Below are the code and all the weights of a small trained network. Each question names an input and a class and asks about switching units off, where a switched-off unit gives its printed mean instead of its output.

import numpy as np


def w(rows, s, z=0):
    codes = np.array(rows[::2]) - 128.0
    scale = np.full(codes.shape[1], s)
    scale[-1] = z or s
    return codes * scale


def f(y):
    return np.maximum(y, 0)


def log_softmax(a):
    a = a - a.max(-1, keepdims=True)
    return a - np.log(np.exp(a).sum(-1, keepdims=True))


def net(x, mask):
    res = np.array(x, float).reshape(1, 3) / 4 @ E
    y = f(res @ A[0][:, :-1].T + A[0][:, -1])
    res = res + np.where(mask, y, B[0][:, -1]) @ B[0][:, :-1]
    return log_softmax(res[-1] @ U[:, :-1].T + U[:, -1])


A, B = {}, {}
E = w([
[59,73,91,146,153,90,209,116,47,220,122],'x0',
[233,164,234,142,97,186,229,127,87,152,137],'x1',
[9,81,206,254,168,44,176,126,203,32,101],'x2',
],0.0096)
A[0] = w([
[134,132,152,137,128,137,154,129,115,150,127,31],'n0',
[106,131,128,131,127,127,110,127,162,77,128,93],'n1',
[167,129,250,150,126,131,177,127,115,131,128,133],'n2',
[28,124,107,149,133,105,102,129,171,78,126,114],'n3',
[133,119,160,126,133,140,151,125,126,126,133,15],'n4',
[184,134,81,104,120,136,122,127,116,154,126,241],'n5',
[138,123,101,108,130,123,107,128,124,130,131,177],'n6',
[111,120,117,133,129,156,147,119,114,109,141,122],'n7',
[64,131,103,136,126,118,92,127,172,73,126,226],'n8',
[165,125,163,115,126,135,121,125,137,111,133,211],'n9',
[137,124,43,102,142,151,123,128,99,173,129,91],'n10',
[129,122,110,145,128,130,126,133,133,137,136,113],'n11',
[138,129,107,114,130,139,101,125,136,126,128,22],'n12',
[119,123,110,126,139,112,110,130,143,116,131,82],'n13',
[69,125,117,140,125,115,172,128,89,181,126,198],'n14',
[145,122,117,119,145,140,122,131,120,129,127,217],'n15',
[175,123,138,136,142,130,124,134,136,116,117,178],'n16',
[122,124,134,144,145,127,137,126,137,121,119,2],'n17',
[114,122,110,127,131,130,106,128,149,110,129,16],'n18',
],0.021,0.0034)
B[0] = w([
[125,101,155,139,153,104,123,123,160,86,125,155],'n0',
[127,100,131,128,157,166,134,128,121,135,126,185],'n1',
[155,143,131,124,157,253,121,132,131,128,127,228],'n2',
[80,86,123,123,148,62,129,125,121,131,128,251],'n3',
[155,134,138,118,135,143,127,121,109,134,133,149],'n4',
[122,155,110,137,59,119,124,136,126,141,131,206],'n5',
[128,150,135,138,94,132,139,130,134,133,134,164],'n6',
[115,131,117,116,139,128,114,115,144,120,119,137],'n7',
[86,112,97,131,181,212,131,136,122,145,128,230],'n8',
[139,154,143,131,119,144,135,126,131,109,129,167],'n9',
[135,141,142,126,95,25,128,123,136,111,127,213],'n10',
[126,130,160,132,120,114,140,131,124,131,124,136],'n11',
[179,146,165,126,120,97,137,124,133,107,122,152],'n12',
[152,119,149,132,146,141,134,123,130,130,125,158],'n13',
[79,102,107,128,168,138,125,133,121,141,130,206],'n14',
[81,152,56,127,87,191,127,125,116,137,110,154],'n15',
[154,142,137,126,131,139,127,117,128,143,130,155],'n16',
[148,138,119,114,132,121,120,124,129,134,135,147],'n17',
[141,117,150,127,144,157,136,119,113,129,138,156],'n18',
],0.028,0.025)
U = w([
[123,180,70,122,44,95,117,147,99,169,155,180],'0',
[200,114,190,110,150,100,128,117,131,84,155,2],'1',
[197,200,124,133,113,248,104,155,135,128,155,200],'2',
[42,37,115,139,255,190,140,143,91,156,146,202],'3',
],0.0072,0.0026)

Each question gives the input, the list of numbers given to net, and the class t.
The units are the neurons (one row each of A and B). Each row of codes is followed by its name. A weight is (code - 128) times the scale printed after its matrix; where a second scale follows, it is the last column's (A, B and U).
mask holds one flag per neuron, in row order. A switched-off neuron (its flag False) gives its mean, the last column of its row in B, instead of its output. The means were averaged over made-up inputs and are rounded, as every weight is.
A unit's drop is (log p(t) with every unit on - log p(t) with that unit switched off) / (log p(t) with every unit on - log p(t) with every unit switched off).
The circuit of an input: a set's keep is (log p(t) with only the set's units on - log p(t) with every unit switched off) / (log p(t) with every unit on - log p(t) with every unit switched off). Starting from the 12 units with the biggest drops (on a tie, the unit counted first), units are removed one at a time, each time the one whose removal leaves the highest keep (on an exact tie, the one counted first), for as long as the keep stays at least 0.8.
units of the circuit, in order: the units of the circuit, biggest drop first
top k neurons: the k neurons with the biggest drops, biggest first
drop of u: that unit's drop, to one decimal
input [6,3,-3], class 0: units of the circuit, in order -> [n8 n10]
input [3,8,3], class 2: top 2 neurons -> [n2 n3]
input [0,-7,-3], class 0: units of the circuit, in order -> [n10 n2]
input [-6,-8,-6], class 0: top 2 neurons -> [n2 n10]
input [6,8,-2], class 2: top 2 neurons -> [n3 n2]
input [-7,-2,-6], class 0: top neuron -> [n2]
input [-6,-3,-2], class 2: top 2 neurons -> [n3 n14]
input [-7,5,-8], class 2: top 2 neurons -> [n3 n9]
input [-6,5,3], class 2: drop of n1 -> 0.0
input [6,8,-5], class 2: drop of n2 -> 0.7
input [-1,1,0], class 2: drop of n3 -> 0.5
